Here is a tiny trained network, its code and every weight. The questions are about switching its units off for an input and a target symbol, where a switched-off unit gives its printed mean instead of its output.

import numpy as np


def w(rows, s, z=0):
    codes = np.array(rows[::2]) - 128.0
    scale = np.full(codes.shape[1], s)
    scale[-1] = z or s
    return codes * scale


def norm(h):
    return h / np.sqrt((h * h).mean(-1, keepdims=True) + 1e-5)


def f(y):
    return y / 2 * (1 + np.tanh(0.7978845608 * (y + 0.044715 * y**3)))


def softmax(a):
    e = np.exp(a - a.max(-1, keepdims=True))
    return e / e.sum(-1, keepdims=True)


def log_softmax(a):
    a = a - a.max(-1, keepdims=True)
    return a - np.log(np.exp(a).sum(-1, keepdims=True))


def net(x, mask):
    ids = ['ΘΛΨΩαβγδεζμξστφ'.index(c) for c in x.split()]
    T = len(ids)
    res = E[ids] + P[:T]
    u = 0
    for l in range(2):
        q, k, v = (norm(res) @ M[l].T for M in (Q, K, V))
        z = softmax(np.where(np.tri(T) > 0, q @ k.T / 2**0.5, -1e9)) @ v
        res = res + np.where(mask[u], z, O[l][:, -1]) @ O[l][:, :-1]
        u += 1
        y = f(norm(res) @ A[l][:, :-1].T + A[l][:, -1])
        res = res + np.where(mask[u : u + 4], y, B[l][:, -1]) @ B[l][:, :-1]
        u += 4
    return log_softmax(norm(res)[-1] @ U[:, :-1].T + U[:, -1])


Q, K, V, O, A, B = {}, {}, {}, {}, {}, {}
E = w([
[246,141,56,187,189],'Θ',
[145,196,95,204,80],'Λ',
[153,88,90,171,198],'Ψ',
[94,52,135,185,81],'Ω',
[112,249,98,38,102],'α',
[215,175,185,131,178],'β',
[105,72,117,210,112],'γ',
[132,221,91,205,143],'δ',
[149,137,104,211,110],'ε',
[30,151,135,102,118],'ζ',
[181,133,107,212,121],'μ',
[160,203,158,21,1],'ξ',
[132,222,93,215,117],'σ',
[174,50,123,179,137],'τ',
[138,96,172,77,72],'φ',
],0.009)
P = w([
[148,81,51,2,120],'0',
[111,115,153,65,184],'1',
[111,120,125,103,166],'2',
[106,113,129,119,152],'3',
[99,112,126,126,141],'4',
[92,111,127,134,129],'5',
[88,104,126,139,122],'6',
[84,104,132,146,110],'7',
[75,106,134,148,108],'8',
[68,111,143,157,99],'9',
[68,95,118,150,89],'10',
],0.0058)
Q[0] = w([
[157,106,144,82,3],'0.h0',
[199,108,226,120,169],'0.h0',
],0.0041)
K[0] = w([
[90,135,218,252,149],'0.h0',
[179,160,170,47,194],'0.h0',
],0.0035)
V[0] = w([
[97,87,2,140,44],'0.h0',
[74,76,73,118,65],'0.h0',
],0.0032)
O[0] = w([
[190,49,70,202,254,140],'0.h0',
[192,252,218,102,167,5],'0.h0',
],0.0053,0.00031)
A[0] = w([
[128,195,133,146,152,153],'0.n0',
[116,166,157,142,120,83],'0.n1',
[108,115,230,136,88,108],'0.n2',
[101,1,149,239,160,255],'0.n3',
],0.0066,0.003)
B[0] = w([
[92,117,47,168,86,160],'0.n0',
[159,150,94,36,80,127],'0.n1',
[132,115,55,58,96,184],'0.n2',
[115,226,196,125,254,252],'0.n3',
],0.0065,0.0045)
Q[1] = w([
[181,170,91,225,201],'1.h0',
[113,83,134,173,254],'1.h0',
],0.006)
K[1] = w([
[172,1,71,119,177],'1.h0',
[87,98,79,165,171],'1.h0',
],0.0094)
V[1] = w([
[3,91,59,95,176],'1.h0',
[116,224,167,191,46],'1.h0',
],0.0043)
O[1] = w([
[112,114,46,2,183,1],'1.h0',
[180,179,119,91,65,36],'1.h0',
],0.008,0.00092)
A[1] = w([
[205,105,130,139,254,149],'1.n0',
[185,136,169,161,156,115],'1.n1',
[40,146,112,141,83,8],'1.n2',
[13,30,180,63,112,82],'1.n3',
],0.0088,0.0015)
B[1] = w([
[84,142,254,63,112,246],'1.n0',
[79,114,100,145,255,192],'1.n1',
[45,43,134,63,159,152],'1.n2',
[172,93,91,187,146,253],'1.n3',
],0.007,0.0042)
U = w([
[164,195,54,126,159,80],'Θ',
[208,221,174,147,45,152],'Λ',
[127,142,126,147,126,54],'Ψ',
[105,142,254,104,195,253],'Ω',
[87,217,63,18,102,140],'α',
[40,86,193,195,18,112],'β',
[250,232,175,232,165,140],'γ',
[123,135,121,139,121,43],'δ',
[155,138,132,140,114,67],'ε',
[32,50,67,56,178,56],'ζ',
[137,147,113,140,118,65],'μ',
[149,231,170,97,34,124],'ξ',
[149,147,102,107,121,93],'σ',
[75,137,80,196,121,112],'τ',
[187,15,105,144,159,216],'φ',
],0.0076,0.0038)

Each question gives the input, a string of symbols that net reads in full, and the target symbol t.
The units are the heads (2 rows each of Q, K, V and O) and the neurons (one row each of A and B). Each row of codes is followed by its name. A weight is (code - 128) times the scale printed after its matrix; where a second scale follows, it is the last column's (O, A, B and U).
mask holds one flag per unit, layer by layer, with each layer's heads first. A switched-off unit (its flag False) gives its mean, the last column of its rows in O or B, instead of its output. The means were averaged over made-up inputs and are rounded, as every weight is.
A unit's drop is (log p(t) with every unit on - log p(t) with that unit switched off) / (log p(t) with every unit on - log p(t) with every unit switched off).
The circuit of an input: a set's keep is (log p(t) with only the set's units on - log p(t) with every unit switched off) / (log p(t) with every unit on - log p(t) with every unit switched off). Starting from all 10 units, units are removed one at a time, each time the one whose removal leaves the highest keep (on an exact tie, the one counted first), for as long as the keep stays at least 0.8.
units of the circuit, in order: the units of the circuit, biggest drop first
most important unit: the unit with the biggest drop
k most important neurons: the k neurons with the biggest drops, biggest first
drop when u is switched off: that unit's drop, to one decimal
input β β β Λ, target β: most important unit : 0.h0
input Θ γ ε φ β φ β μ τ, target Ω: units of the circuit, in order : 1.n0, 0.n3
input φ Ψ σ β φ φ Ψ ε, target Ω: units of the circuit, in order : 1.n0, 0.n3
input Ψ α δ φ ε δ Λ μ, target Ω: units of the circuit, in order : 1.n0, 1.h0
input φ φ β μ δ β ε ζ, target ζ: units of the circuit, in order : 1.n2, 1.n0
input Θ τ β σ β β ζ Λ, target β: 3 most important neurons : 1.n2, 0.n3, 1.n3
input ε ζ Λ ζ σ β γ, target Ω: 2 most important neurons : 0.n3, 1.n0
input φ φ φ β μ β φ, target β: units of the circuit, in order : 0.h0, 0.n3
input ε φ σ φ β β σ σ φ Ψ β, target Λ: 2 most important neurons : 0.n3, 0.n2
input μ α β ζ φ Λ μ φ φ φ φ, target φ: 3 most important neurons : 1.n3, 1.n0, 0.n0
input Ω φ β Ω ξ Θ Ω ε, target Ω: 2 most important neurons : 1.n0, 1.n3
input β β Θ φ φ β Θ φ β Λ τ, target Ω: drop when 0.n3 is switched off : 0.7
input β δ σ Λ σ ξ δ μ β β, target Λ: drop when 1.n0 is switched off : 0.1
input τ Λ β Ω σ φ φ β σ ζ Ψ, target Ω: units of the circuit, in order : 1.n0
input φ φ Θ, target Ω: drop when 1.n0 is switched off : 0.7
